Table B holds the same points as the rows below and some others, measured another way and shuffled. Each row below is followed by which row of B it is.
B:
[[ 240  -66 -147  -61    6   39 -102   59  115  -55  -54   72  302 -113
   209 -269 -190 -104]
 [ -56  300 -227  214  308  325   39  133  164  299  -48  267  267  277
    86 -183   30 -148]
 [  85   80 -185 -178   21 -205    3 -143  -96   12 -121   39  302 -114
   173 -134 -152 -129]
 [-372    9 -102  123  304 -120  -51  -79   33 -367 -225   78  320 -552
    88  306 -131  182]
 [ 103 -179 -153 -154  -59  -96  116  -24  -78   90 -100 -113   19 -329
   166  222   95    4]
 [-525  260   26 -107  312 -329    5 -180 -351  -19 -143   28 -294 -111
    91  623  -81  128]
 [ 164 -151  -20 -252  229 -120 -166  174  -65  -82  197 -249 -144 -155
    30  -39  -66  152]
 [ 175 -422  -68 -282  144 -190 -114   99  -19 -354   54 -375   65 -627
   -36   98   33  177]
 [ 190 -296   33 -312  344 -226 -180  334  143  -32  291 -143 -277 -397
    97 -106  -99  149]
 [  44   26 -118   51  258  200 -146  117   -4 -158   41 -142  196   23
   -34  -83  -33  123]
 [ 181 -262  -10 -467  -64 -459  -75  -75 -180 -140  -26 -167 -139 -442
   189  118 -155  -41]
 [ 372  -81  -66 -481 -171 -276  -88  -94 -246   44  -16 -129  -46   47
   182 -162 -154 -241]
 [-142  380 -123  166  290  334   30  124   -5  373  -31  231  -65  498
    70   48   69 -138]
 [ -21  -37  -15   16  564   16 -201  400  318   23  263  112  -79 -221
    93 -210 -165  161]
 [-318 -135   14 -262  169 -585  -74 -215 -209 -422 -189  -88   -5 -757
   155  460 -235  190]
 [  16  138 -115 -127  119 -153  -47  -49  -79   68  -31   82  125    6
   183 -101 -189  -63]
 [ -80   66 -147  -71  -17 -149   86 -141 -131   94 -175   61  104 -158
   240  221  -83  -25]
 [ 276  118 -145 -138  -28  107  -55   31  -72  199   -9   37   96  324
   165 -257  -91 -219]
 [-203  286 -150 -147  156 -252  122 -182 -203  259 -147  141   43   29
   147  165  -37 -142]
 [ 427 -246  -35 -429 -120 -290 -207   19  -21 -175   15  -42   56 -235
   245 -300 -312 -187]
 [ 108  164 -129   61    6  265   -5   79  -62  264  -21   63   -6  359
   192  -23  -33  -65]
 [ 365 -161 -161 -247  -12  -65  -74   58   79   -6  -17  -17  245 -174
   146 -324  -98 -199]
 [ 169 -120 -132 -210 -199 -139  -25 -179 -226 -167 -169 -174  186 -191
   185   90 -113  -13]
 [ 359 -321  -35  -82 -384  118 -155   -2 -146 -247  -72 -250   13 -145
   331  129 -211  170]
 [-672  218   75  106  610 -156    1  112  -10   66  -41  229 -413 -261
    86  640  -21  202]
 [-104  175 -234  108    6   24  126 -136  -52  136 -210  142  333  -62
   232  103  -66  -22]
 [ 328   54  -81    1   10  398 -156  200   46  135   33   56   -2  443
   124 -255  -65 -200]
 [ 362 -371  -18   34 -195   82 -237  194  236 -251   17   49  110 -381
   485 -163 -415  168]
 [ 174  -93  -42  122  245  345 -211  360  162  -40  204  -89  -45   65
   102 -131  -89  218]
 [ 233 -189  -79  219  318  489 -237  460  314 -123  245 -141  111  -42
    37 -252  -38  286]
 [ 134  234 -203   57   21  176  -32   -8  -23  183  -58  127  293  328
   203 -255 -143 -130]
 [-105  227  -93  117  411   40  -67  235  274  276   90  379   41   48
   251 -229 -214  -41]
 [-724  554  -31   15  618 -188   41 -146 -281   84 -169  182 -152  137
  -109  520   40  -21]
 [ -89  169 -188   52  239   11   42   15   68  153  -81  181  228  -42
   143  -51  -57  -62]
 [-487  263   43  289  341  240  -62   86  -97   18  -95  143 -308  133
   124  591  -37  222]
 [  -8  105 -124  136  105  174  -25   96   73  130  -50  146  104   57
   233    0 -108   23]
 [ 270   -1  -95 -419   56 -236  -31   14 -118  194   28  -17  -64   54
    98 -198  -43 -297]
 [ 238 -473  129 -100  253   37 -243  536  259  -40  391 -172 -535 -429
   230   80 -121  384]
 [ 241 -111 -124  -24  253  210 -177  234   90 -131  164 -215  196  -23
   -36 -269  -18  140]
 [ 177   75 -273   -2  150   61   -7   20  180   51  -81  157  565  -73
   111 -434  -98 -196]
 [-639  273 -110  197  457 -184   25 -148  -79 -193 -232  147  220 -382
    61  446 -116  225]
 [ 152 -144 -120 -109  -35  -95  -40   10   28  -41  -72    5  144 -286
   253  -15 -154    3]
 [  26  -45  -28 -210  118 -146  -33   62  -97   90   19  -28 -208 -114
   144  158  -46  -19]
 [ -83  188 -146   75  100  108   24  -34  -69  127 -125  107  116  116
   161   99  -48  -42]
 [-105   24  -93 -363 -166 -453  186 -313 -453  179 -192 -132 -198 -199
   227  516   18  -24]
 [-261   37   21  501  137  469 -134  230  161  -85  -68  195 -127  -30
   338  409 -189  369]
 [ 292 -197  -61 -479  161 -463 -216   12  -96 -249  154 -260  125 -362
    61 -319 -251   39]
 [ 340 -145  -68 -354 -155 -145 -113  -51 -165  -75  -44 -127   27  -60
   177 -103 -148 -163]
 [-593  158    6  104  425 -188   30  -21  -96  -38 -128  116 -217 -352
   121  644  -54  257]
 [-400  379 -186  406  181  264  -75 -210 -135 -315 -326   94  541  116
    85  201 -190  179]
 [  65   62 -236 -276 -120 -348   37 -365 -280 -161 -270  -96  486 -224
   126  -45 -145 -148]
 [-757  618   -2  155  629  -14   41  -51 -245  217 -122  251 -297  313
   -52  573   41   50]
 [-306  104  -29   65  254  -81  -70  -26  -31 -156 -143  126   14 -235
   157  299 -176  106]
 [ 211  -71   -7 -317   12 -194 -185   23  -68  -82   -2   19  -76  -56
   196 -131 -249 -162]
 [  76  211 -114 -121   77   47  -65  -46 -152  100  -79   54   83  289
    79  -93  -75 -207]
 [ -36   10  -61 -213  196 -181   -2   35  -68  109   -7   22 -122 -133
   100  116  -18  -69]
 [ 143 -156 -132  293 -181  447  -69   92  110 -150 -170   25  254  -96
   304  110 -110  141]
 [ 200  -55 -106 -216 -113 -197  -68  -92 -118  -40  -71  -18  127 -122
   272  -84 -237  -62]
 [ 395  -30 -156 -128   20  126 -136  109  121   15   -1   69  298  106
   144 -472 -153 -248]
 [-116  220  -90 -284    2 -312  103 -231 -395  242 -128  -25 -168  123
   160  298  -28 -116]
 [ 499 -160  -75 -114 -417  319 -141   10 -218  -55  -56 -240    6  319
   228  -50  -89  -69]
 [ 251  106 -228 -115 -214   61   24 -183 -245   68 -144 -115  318  232
   166 -122  -62 -120]
 [-606  444   -8   55  502 -249    5  -75 -152  132  -87  278 -194   13
   140  409 -165   87]
 [ 407 -341  -34 -357  -64  -56 -171   93 -239 -205  166 -541 -118 -134
    10    2    3  196]
 [  39  252 -166  -18  409  116  -27  201  210  330   54  312  143  222
    57 -359  -31 -294]
 [ 120  -43  -97  -66 -173   17  -28  -69 -173    5 -108  -82   18  -12
   263  158 -113   48]
 [-634   -6  111  -74  614 -458   68  181   87  166   48  244 -619 -686
   198  721  -25  246]
 [ 227 -295  -62  -53  176  150 -175  252   99 -232  139 -276   62 -285
    25  -61  -12  236]
 [-263  195  -22   18  147 -160 -155 -160 -172 -254 -163   92  118  -86
   218  186 -354  123]
 [ 364 -265  -46 -265  198  -90 -219  261   98 -128  261 -234   13 -231
    78 -332 -150  115]
 [   6 -130  -65 -279  -81 -330   43 -144 -228  -16 -127 -104  -85 -349
   210  313  -64   13]
 [ -25  259  -96   58  322  143  -41  200  148  355   64  315  -48  280
   185 -181 -106 -157]]
Rows of B count from 0, top down.

[  -5   71  180  -62  281  232  -47   94  299 -110   73   23  191  -93
 -147   -5  307 -260 -364   39 -197  -79   75  -27 -392   95   46 -104] : 28
[ -79 -185 -206  317 -116 -323 -156   -9 -175 -204 -210 -157  106  206
  130 -442 -336  144  506   58  411    2  319  365  336 -109   -7  146] : 36
[-104  332 -283  224 -446 -289 -329  257  -77   25   85  402  104  -38
  131  146 -123  184   64  -81   51  -24   47  213  169 -119 -152 -148] : 46
[ 108 -127  117  -75   39  120  205 -271  -29  -35  129 -130   32  -36
  -10 -126 -290 -339  109  -16  123   53 -158  -68  -78  339 -106   33] : 4
[ -56  171 -190   23 -348  -28   16   76 -110   -3  193  181   29 -135
   89  100 -308 -223   49  -49   66  117 -260   94  -36  250 -122 -155] : 10
[-113 -127    4  -89 -116   86  214 -137   14  -88   51 -157  172   38
  -40  -26 -178 -253  121   40   35   84 -207   45 -140  145 -139  -16] : 24
[ 322  -58  195  -57  329  100    9  -86   77 -153  166   28  126 -111
  108 -159  -18 -280 -219  -76 -135 -119  158  -59   -6  360 -132  -40] : 56
[ -40  388 -183  242 -226 -203 -447  354   44  -11   77  440  120 -108
   70  141   92  179 -133  -83  -33 -107  221  195   53 -104  -80 -173] : 68
[  82  -90   19  -81  -47 -192   80  -81  102  -97  101   49  342  176
  275 -119   21   -8 -110  -16 -272  -58   23  -21  237 -131 -250  -49] : 39
[-176  409  214 -254 -207  420  154  -52  311  265  355  256   71 -232
 -327  486  195 -350 -448   37 -220   73 -546 -333 -702  197   38 -207] : 6
[ -34  269 -122   90 -130  -31 -256  242   72  -22  118  308  104 -146
    4  159   61  -81 -169  -83  -79  -36   27  130 -115   35 -114 -198] : 57
[   1   24  155 -141  -23   86   83 -164  177   68  131   65  205   17
  -74  149   72 -152 -119  -47 -160  -41 -138 -133 -157   -5 -234  -60] : 33
[-155   62  -27   98  -59  -14 -119   37  117  -13  -39   31  124   44
 -111  -40   44  -52   50   37  100    2   44  104 -153 -129    2  -24] : 18
[  43  258  116  187  -52   63 -117   64   -8  -77  141   99   27 -126
  -38 -144 -130   66  -53  120  174 -111  186    2 -116  340  271   72] : 60
[ 184  165 -163  362   14 -182 -389  288 -195 -258   28  198   -2 -169
  175 -230 -245   69   97  -63  220 -139  466  335  225  332    9  -29] : 23
[ 270 -335 -148  292   96 -379  -65 -191 -296 -252 -115 -198    0  178
  380 -713 -578  -47  522  -20  455    7  371  289  617  152  -48  194] : 7
[ -73   27  142    1  185  208   42   40  202 -142   34 -116  150  -32
 -126 -176  124 -215 -176  143   -4  -20   53   14 -342  158  204    2] : 34
[ -82 -243  140  170  218  -56  -28 -130   95 -220 -223 -327  228  243
  -78 -456    9  110  244  180  232 -102  386  155   14 -118  145  230] : 12
[-190  250 -104   64  -14  117 -129  280  234  -36   79  155   80 -117
  -74  -51  175 -286 -288   91  -36  100 -112  101 -387  -15  243 -188] : 11
[-140  157   58   55 -155  -13   11   15  138  -20   78   37  196   85
    4 -112   30   69  -79  166    4  -21    0  -25 -114  -46  184   28] : 54
[   1  220   -9  118  -67   36 -166  152   21  -79  113  168   76 -139
  -29   18  -35  -45  -93    7   43  -63   98   93 -131  208   33  -75] : 65
[ 104  115   62  -40 -172   44   48   97  -96 -228  228  112  271 -148
  119  198 -134   20 -121  -41 -235 -163   58   61   21  461 -275  -85] : 45
[-136   64 -118  291  101  -54 -313  169   89  -93 -160    0   -5    8
 -127 -301    9  -89  127   70  340   31  258  272 -143 -117  225    9] : 5
[  77  127    9  -82 -322 -105   76  -75  -50    9  249  218  231  -20
  176  209 -170   29  -48  -81 -202  -67 -142  -72  146  152 -341  -90] : 0
[ -51  288  -34   17 -521  -49   86  -52 -128   80  280  222   90  -80
   82  189 -341   62   67   23   47   10 -245  -76   26  271  -80  -35] : 47
[ -54  -82 -115    8   -8   32  -33   41    8 -121  -10  -20  110  -53
  -36   11 -106 -300   87  -83   40   61  -61  195 -115   92 -242 -124] : 8
[-108  228   -2  120 -265 -146 -165  176   57  -94   67  193  307   49
   58   81   84  313  -76   66 -119 -164  189   94   50  -67  -57  -20] : 30
[ -97  -52  -53  -55   28  -11 -140  148  172 -137  -43   79  326   14
  -57  226  240 -109 -114 -129 -271  -78   70  182 -120 -173 -433 -188] : 31
[-139  169  -88  163  -81  111 -141  101   17  -17   22   49  -74 -145
 -180  -62 -139 -223   85   47  301   83  -36  155 -297  175  171  -53] : 44
[-108  217 -198  233 -595 -355 -200  127 -234  -69   53  244  223   60
  168  142 -296  453  294  -28   93 -124  157  222  348  -14 -255    8] : 15
[  10  -86  -16  387  -43 -271 -283  -16 -189 -237 -212 -113  134  140
    9 -324 -257  389  477   42  407 -205  594  325  313   13  -27  235] : 20
[  39   51  -35    9  -56  -50  -39   34   43  -68  109  107  151  -18
  106  -36  -56 -132  -72  -34  -70  -10   -8   53   20   62 -132  -88] : 52
